Below are the code and all the weights of a small trained network. Each question names an input and a class and asks about switching units off, where a switched-off unit gives its printed mean instead of its output.

import numpy as np


def w(rows, s, z=0):
    codes = np.array(rows[::2]) - 128.0
    scale = np.full(codes.shape[1], s)
    scale[-1] = z or s
    return codes * scale


def norm(h):
    return h / np.sqrt((h * h).mean(-1, keepdims=True) + 1e-5)


def f(y):
    return y / 2 * (1 + np.tanh(0.7978845608 * (y + 0.044715 * y**3)))


def log_softmax(a):
    a = a - a.max(-1, keepdims=True)
    return a - np.log(np.exp(a).sum(-1, keepdims=True))


def net(x, mask):
    res = np.array(x, float).reshape(1, 7) / 4 @ E
    u = 0
    for l in range(4):
        y = f(norm(res) @ A[l][:, :-1].T + A[l][:, -1])
        res = res + np.where(mask[u : u + 8], y, B[l][:, -1]) @ B[l][:, :-1]
        u += 8
    return log_softmax(norm(res)[-1] @ U[:, :-1].T + U[:, -1])


A, B = {}, {}
E = w([
[128,115,2,190,67,42,102,173,150,122],'x0',
[102,62,169,129,193,131,180,69,113,74],'x1',
[46,142,194,214,163,241,101,95,90,58],'x2',
[182,57,97,136,128,129,170,90,93,184],'x3',
[146,117,54,126,122,111,250,97,182,92],'x4',
[95,57,117,209,48,106,123,134,154,156],'x5',
[90,130,128,124,196,183,173,227,137,75],'x6',
],0.006)
A[0] = w([
[55,173,218,128,189,163,77,129,117,86,80],'0.n0',
[98,175,156,46,164,106,134,159,148,102,4],'0.n1',
[136,114,166,94,173,182,141,99,119,101,57],'0.n2',
[119,144,95,77,223,80,243,103,153,50,122],'0.n3',
[162,73,127,62,156,123,196,144,121,137,69],'0.n4',
[184,148,87,101,128,57,117,131,133,164,82],'0.n5',
[144,191,145,62,143,168,148,114,114,154,16],'0.n6',
[72,92,144,169,113,180,254,156,161,76,87],'0.n7',
],0.0062,0.0034)
B[0] = w([
[111,182,149,137,108,187,84,248,165,134,255],'0.n0',
[99,138,176,232,157,122,119,167,145,87,140],'0.n1',
[133,121,65,189,100,209,93,176,188,170,176],'0.n2',
[78,78,184,73,132,52,218,111,103,52,252],'0.n3',
[69,98,176,58,169,167,168,138,73,109,174],'0.n4',
[2,126,119,32,92,126,107,181,138,52,213],'0.n5',
[120,118,161,183,77,107,122,62,96,77,148],'0.n6',
[92,156,79,118,180,18,223,205,147,141,219],'0.n7',
],0.0044,0.0039)
A[1] = w([
[217,99,156,76,196,208,180,158,79,156,38],'1.n0',
[183,219,52,157,120,166,84,46,99,64,115],'1.n1',
[183,145,95,155,82,127,223,167,219,155,36],'1.n2',
[169,141,125,75,105,82,163,57,126,167,3],'1.n3',
[142,92,79,203,72,89,130,73,150,181,90],'1.n4',
[254,127,75,55,125,43,153,64,125,215,73],'1.n5',
[163,174,8,68,74,52,90,192,168,142,51],'1.n6',
[129,152,85,156,117,167,191,130,248,65,118],'1.n7',
],0.0053,0.0046)
B[1] = w([
[54,41,76,96,133,128,135,101,81,182,151],'1.n0',
[41,106,134,162,131,127,242,193,86,93,139],'1.n1',
[68,192,71,101,161,125,81,87,183,202,147],'1.n2',
[139,221,240,104,153,187,68,87,168,119,129],'1.n3',
[135,123,135,195,116,65,114,61,3,145,165],'1.n4',
[66,226,192,90,147,172,112,219,105,24,211],'1.n5',
[104,164,15,105,105,55,69,225,158,254,254],'1.n6',
[86,176,100,83,148,97,157,145,73,162,186],'1.n7',
],0.0053,0.004)
A[2] = w([
[102,163,214,128,80,222,107,141,113,120,103],'2.n0',
[139,201,206,157,179,238,13,169,184,67,3],'2.n1',
[168,199,214,93,150,205,88,126,145,112,63],'2.n2',
[135,40,187,184,70,43,88,144,128,114,163],'2.n3',
[121,177,54,190,174,169,226,111,139,49,166],'2.n4',
[2,156,131,217,181,225,84,174,150,47,145],'2.n5',
[134,140,176,177,194,199,207,17,151,159,112],'2.n6',
[220,29,114,138,176,159,136,157,180,119,116],'2.n7',
],0.0059,0.0047)
B[2] = w([
[112,130,114,99,141,188,152,95,91,102,193],'2.n0',
[251,112,146,132,116,186,74,1,173,140,210],'2.n1',
[147,111,135,175,123,182,140,50,65,80,179],'2.n2',
[116,161,111,156,121,149,184,151,134,78,158],'2.n3',
[81,131,150,80,108,77,169,191,113,119,203],'2.n4',
[149,166,197,51,163,170,157,138,101,69,253],'2.n5',
[152,167,36,98,66,59,136,205,106,170,169],'2.n6',
[122,152,160,135,162,99,135,156,130,177,119],'2.n7',
],0.0078,0.0058)
A[3] = w([
[141,146,126,54,213,96,161,164,193,75,127],'3.n0',
[188,173,215,61,104,80,63,136,153,175,113],'3.n1',
[149,137,208,162,141,123,73,125,107,139,81],'3.n2',
[151,40,127,230,129,117,122,95,142,129,64],'3.n3',
[120,91,71,227,116,98,124,87,175,81,3],'3.n4',
[176,2,76,98,171,148,154,93,132,223,63],'3.n5',
[188,130,144,49,115,70,164,35,234,78,69],'3.n6',
[125,79,73,153,149,63,196,148,217,152,41],'3.n7',
],0.0072,0.0035)
B[3] = w([
[59,89,155,250,104,105,211,127,60,143,254],'3.n0',
[132,195,159,179,214,165,160,176,132,106,181],'3.n1',
[100,119,144,94,129,154,129,147,179,82,142],'3.n2',
[118,75,144,194,78,106,165,142,5,52,118],'3.n3',
[199,47,166,149,146,194,108,45,147,180,130],'3.n4',
[101,84,173,17,254,93,182,115,155,199,134],'3.n5',
[55,139,180,177,110,193,164,189,51,26,157],'3.n6',
[114,213,185,114,95,181,67,139,152,38,203],'3.n7',
],0.0061,0.0051)
U = w([
[153,53,99,236,63,109,129,44,96,130,82],'0',
[115,182,12,122,80,42,71,183,175,208,136],'1',
[182,178,127,131,193,151,91,162,170,161,30],'2',
[124,92,92,143,110,124,118,120,211,91,2],'3',
[158,153,200,105,155,253,104,55,106,79,173],'4',
[123,29,148,73,201,112,145,70,150,230,52],'5',
[51,142,149,108,138,101,253,193,83,91,251],'6',
],0.012,0.0041)

Each question gives the input, the list of numbers given to net, and the class t.
The units are the neurons (one row each of A and B). Each row of codes is followed by its name. A weight is (code - 128) times the scale printed after its matrix; where a second scale follows, it is the last column's (A, B and U).
mask holds one flag per neuron, layer by layer. A switched-off neuron (its flag False) gives its mean, the last column of its row in B, instead of its output. The means were averaged over made-up inputs and are rounded, as every weight is.
A unit's drop is (log p(t) with every unit on - log p(t) with that unit switched off) / (log p(t) with every unit on - log p(t) with every unit switched off).
The circuit of an input: a set's keep is (log p(t) with only the set's units on - log p(t) with every unit switched off) / (log p(t) with every unit on - log p(t) with every unit switched off). Starting from the 12 units with the biggest drops (on a tie, the unit counted first), units are removed one at a time, each time the one whose removal leaves the highest keep (on an exact tie, the one counted first), for as long as the keep stays at least 0.8.
circuit, biggest first: the units of the circuit, biggest drop first
unit that matters most: the unit with the biggest drop
k most important neurons: the k neurons with the biggest drops, biggest first
k most important neurons of layer l: the k neurons of layer l with the biggest drops, biggest first
drop when u is switched off: that unit's drop, to one decimal
input [-6,-8,-5,3,2,6,1], class 1: unit that matters most : 2.n5
input [-2,3,-2,-2,-8,7,-4], class 0: circuit, biggest first : [2.n5 1.n5]
input [-3,1,-1,-4,-2,-2,8], class 4: circuit, biggest first : [2.n1 1.n6]
input [7,3,-8,2,4,-6,-6], class 6: 2 most important neurons : [3.n6 1.n5]
input [-4,-5,-3,5,4,5,-4], class 1: 4 most important neurons : [0.n3 2.n5 2.n1 0.n5]
input [-6,-8,-8,3,-8,-3,-8], class 4: 2 most important neurons of layer 2 : [2.n2 2.n6]
input [6,4,6,4,-8,5,0], class 4: 3 most important neurons : [2.n5 3.n0 1.n6]
input [2,0,-4,-8,-8,-1,-1], class 2: 2 most important neurons of layer 0 : [0.n7 0.n1]
input [-2,-6,8,7,8,-1,-6], class 6: 3 most important neurons : [1.n1 2.n4 1.n6]
input [1,-8,-3,-8,-6,3,5], class 2: 3 most important neurons of layer 2 : [2.n6 2.n4 2.n1]
input [4,7,-1,7,-6,-4,-5], class 4: 2 most important neurons : [1.n5 1.n6]
input [1,-1,-6,-4,0,-1,-1], class 1: 2 most important neurons : [1.n6 2.n5]
input [2,7,-3,-1,-5,-2,-5], class 4: 2 most important neurons : [1.n5 0.n3]
input [5,2,-7,8,-4,2,6], class 1: circuit, biggest first : [1.n6]
input [2,-6,-3,-7,-7,1,4], class 2: 2 most important neurons : [3.n1 0.n7]
input [6,-2,2,5,-1,-1,-1], class 1: 2 most important neurons : [1.n6 2.n1]
input [8,-4,4,-3,-7,-3,0], class 2: 2 most important neurons of layer 2 : [2.n2 2.n0]
input [-2,8,-3,-7,-4,-7,4], class 4: 2 most important neurons : [2.n1 0.n0]
input [0,4,-3,3,-7,-4,2], class 5: 2 most important neurons : [1.n0 1.n5]
input [0,-7,8,6,3,-1,-2], class 6: unit that matters most : 1.n1
input [1,-5,0,-1,-1,-3,1], class 1: drop when 1.n6 is switched off : 0.8
input [-1,-8,-2,-2,0,-2,3], class 1: drop when 1.n6 is switched off : 0.1
input [2,-8,2,1,-5,-3,5], class 4: drop when 0.n7 is switched off : 0.2
